Below is a small trained network, with its code and all its weights. Each question gives an input and a class and asks what happens when units are switched off, that is, made to give their printed mean instead of their output.

import numpy as np


def w(rows, s, z=0):
    codes = np.array(rows[::2]) - 128.0
    scale = np.full(codes.shape[1], s)
    scale[-1] = z or s
    return codes * scale


def norm(h):
    return h / np.sqrt((h * h).mean(-1, keepdims=True) + 1e-5)


def f(y):
    return y / 2 * (1 + np.tanh(0.7978845608 * (y + 0.044715 * y**3)))


def log_softmax(a):
    a = a - a.max(-1, keepdims=True)
    return a - np.log(np.exp(a).sum(-1, keepdims=True))


def net(x, mask):
    res = np.array(x, float).reshape(1, 7) / 4 @ E
    u = 0
    for l in range(2):
        y = f(norm(res) @ A[l][:, :-1].T + A[l][:, -1])
        res = res + np.where(mask[u : u + 6], y, B[l][:, -1]) @ B[l][:, :-1]
        u += 6
    return log_softmax(norm(res)[-1] @ U[:, :-1].T + U[:, -1])


A, B = {}, {}
E = w([
[80,67,231,141,180,1],'x0',
[131,129,130,127,132,133],'x1',
[116,152,199,253,21,133],'x2',
[135,127,134,128,129,132],'x3',
[138,129,126,131,129,125],'x4',
[124,133,120,133,125,121],'x5',
[104,226,163,19,52,97],'x6',
],0.0085)
A[0] = w([
[166,185,50,195,66,170,32],'0.n0',
[27,154,118,236,73,151,3],'0.n1',
[176,107,255,168,37,172,4],'0.n2',
[187,49,60,213,163,155,38],'0.n3',
[92,132,24,94,111,200,38],'0.n4',
[194,157,162,18,22,108,61],'0.n5',
],0.008,0.0041)
B[0] = w([
[109,5,143,137,81,89,237],'0.n0',
[223,179,95,191,110,64,214],'0.n1',
[212,201,87,170,132,61,246],'0.n2',
[32,231,151,93,132,150,233],'0.n3',
[109,9,172,89,129,130,194],'0.n4',
[37,205,127,139,149,167,253],'0.n5',
],0.014,0.0035)
A[1] = w([
[113,96,175,148,163,35,45],'1.n0',
[170,188,47,101,136,71,131],'1.n1',
[44,180,141,186,177,169,70],'1.n2',
[105,90,70,250,209,200,26],'1.n3',
[162,108,42,134,78,223,1],'1.n4',
[186,132,65,33,230,137,82],'1.n5',
],0.016,0.0044)
B[1] = w([
[167,86,116,65,127,210,250],'1.n0',
[122,88,79,142,213,146,210],'1.n1',
[82,82,52,131,154,137,255],'1.n2',
[84,238,162,58,78,86,191],'1.n3',
[177,93,220,39,230,125,171],'1.n4',
[155,157,153,251,54,93,245],'1.n5',
],0.017,0.0065)
U = w([
[192,176,135,214,104,79,96],'0',
[9,234,105,55,128,135,71],'1',
[180,52,211,27,128,167,65],'2',
[106,74,95,141,131,155,254],'3',
],0.011,0.0066)

Each question gives the input, the list of numbers given to net, and the class t.
The units are the neurons (one row each of A and B). Each row of codes is followed by its name. A weight is (code - 128) times the scale printed after its matrix; where a second scale follows, it is the last column's (A, B and U).
mask holds one flag per neuron, layer by layer. A switched-off neuron (its flag False) gives its mean, the last column of its row in B, instead of its output. The means were averaged over made-up inputs and are rounded, as every weight is.
A unit's drop is (log p(t) with every unit on - log p(t) with that unit switched off) / (log p(t) with every unit on - log p(t) with every unit switched off).
The circuit of an input: a set's keep is (log p(t) with only the set's units on - log p(t) with every unit switched off) / (log p(t) with every unit on - log p(t) with every unit switched off). Starting from all 12 units, units are removed one at a time, each time the one whose removal leaves the highest keep (on an exact tie, the one counted first), for as long as the keep stays at least 0.8.
units of the circuit, in order: the units of the circuit, biggest drop first
unit that matters most: the unit with the biggest drop
k most important neurons: the k neurons with the biggest drops, biggest first
top k neurons in layer l: the k neurons of layer l with the biggest drops, biggest first
drop when u is switched off: that unit's drop, to one decimal
input [5,-8,-8,1,1,-3,-3], class 0: unit that matters most	1.n5
input [-3,5,-5,-1,-5,6,-6], class 1: 3 most important neurons	(1.n3; 0.n3; 0.n2)
input [2,5,6,7,3,7,-7], class 1: 2 most important neurons	(1.n3; 0.n3)
input [2,-3,-3,-8,0,3,0], class 0: top 2 neurons in layer 1	(1.n5; 1.n2)
input [7,-1,4,5,-1,-5,-6], class 2: 2 most important neurons	(1.n0; 0.n5)
input [-1,-4,1,-3,-5,8,2], class 3: 2 most important neurons	(1.n3; 1.n2)
input [8,0,0,-4,0,-3,-5], class 2: 2 most important neurons	(1.n0; 0.n5)
input [-7,-5,-6,-6,1,5,6], class 2: 4 most important neurons	(1.n4; 0.n3; 0.n2; 0.n4)
input [2,6,-5,2,6,0,-4], class 0: 2 most important neurons	(1.n5; 0.n5)
input [-7,8,-8,-6,6,-7,6], class 0: top 2 neurons in layer 1	(1.n5; 1.n0)
input [7,-6,2,5,5,-3,-8], class 1: 2 most important neurons	(1.n3; 0.n0)
input [7,2,-5,-8,4,-2,5], class 2: top 2 neurons in layer 1	(1.n0; 1.n2)
input [-7,-1,-3,5,-7,-6,-7], class 1: top 2 neurons in layer 1	(1.n3; 1.n0)
input [-8,7,3,5,2,2,3], class 2: units of the circuit, in order	(1.n4)
input [6,3,-3,7,-3,3,-2], class 2: top 3 neurons in layer 1	(1.n0; 1.n2; 1.n1)
input [-7,1,4,-4,-8,5,-3], class 2: drop when 1.n4 is switched off	0.4
input [-4,8,-8,7,1,-8,0], class 0: drop when 1.n5 is switched off	1.3
input [6,-2,0,4,4,1,0], class 2: drop when 1.n2 is switched off	0.1
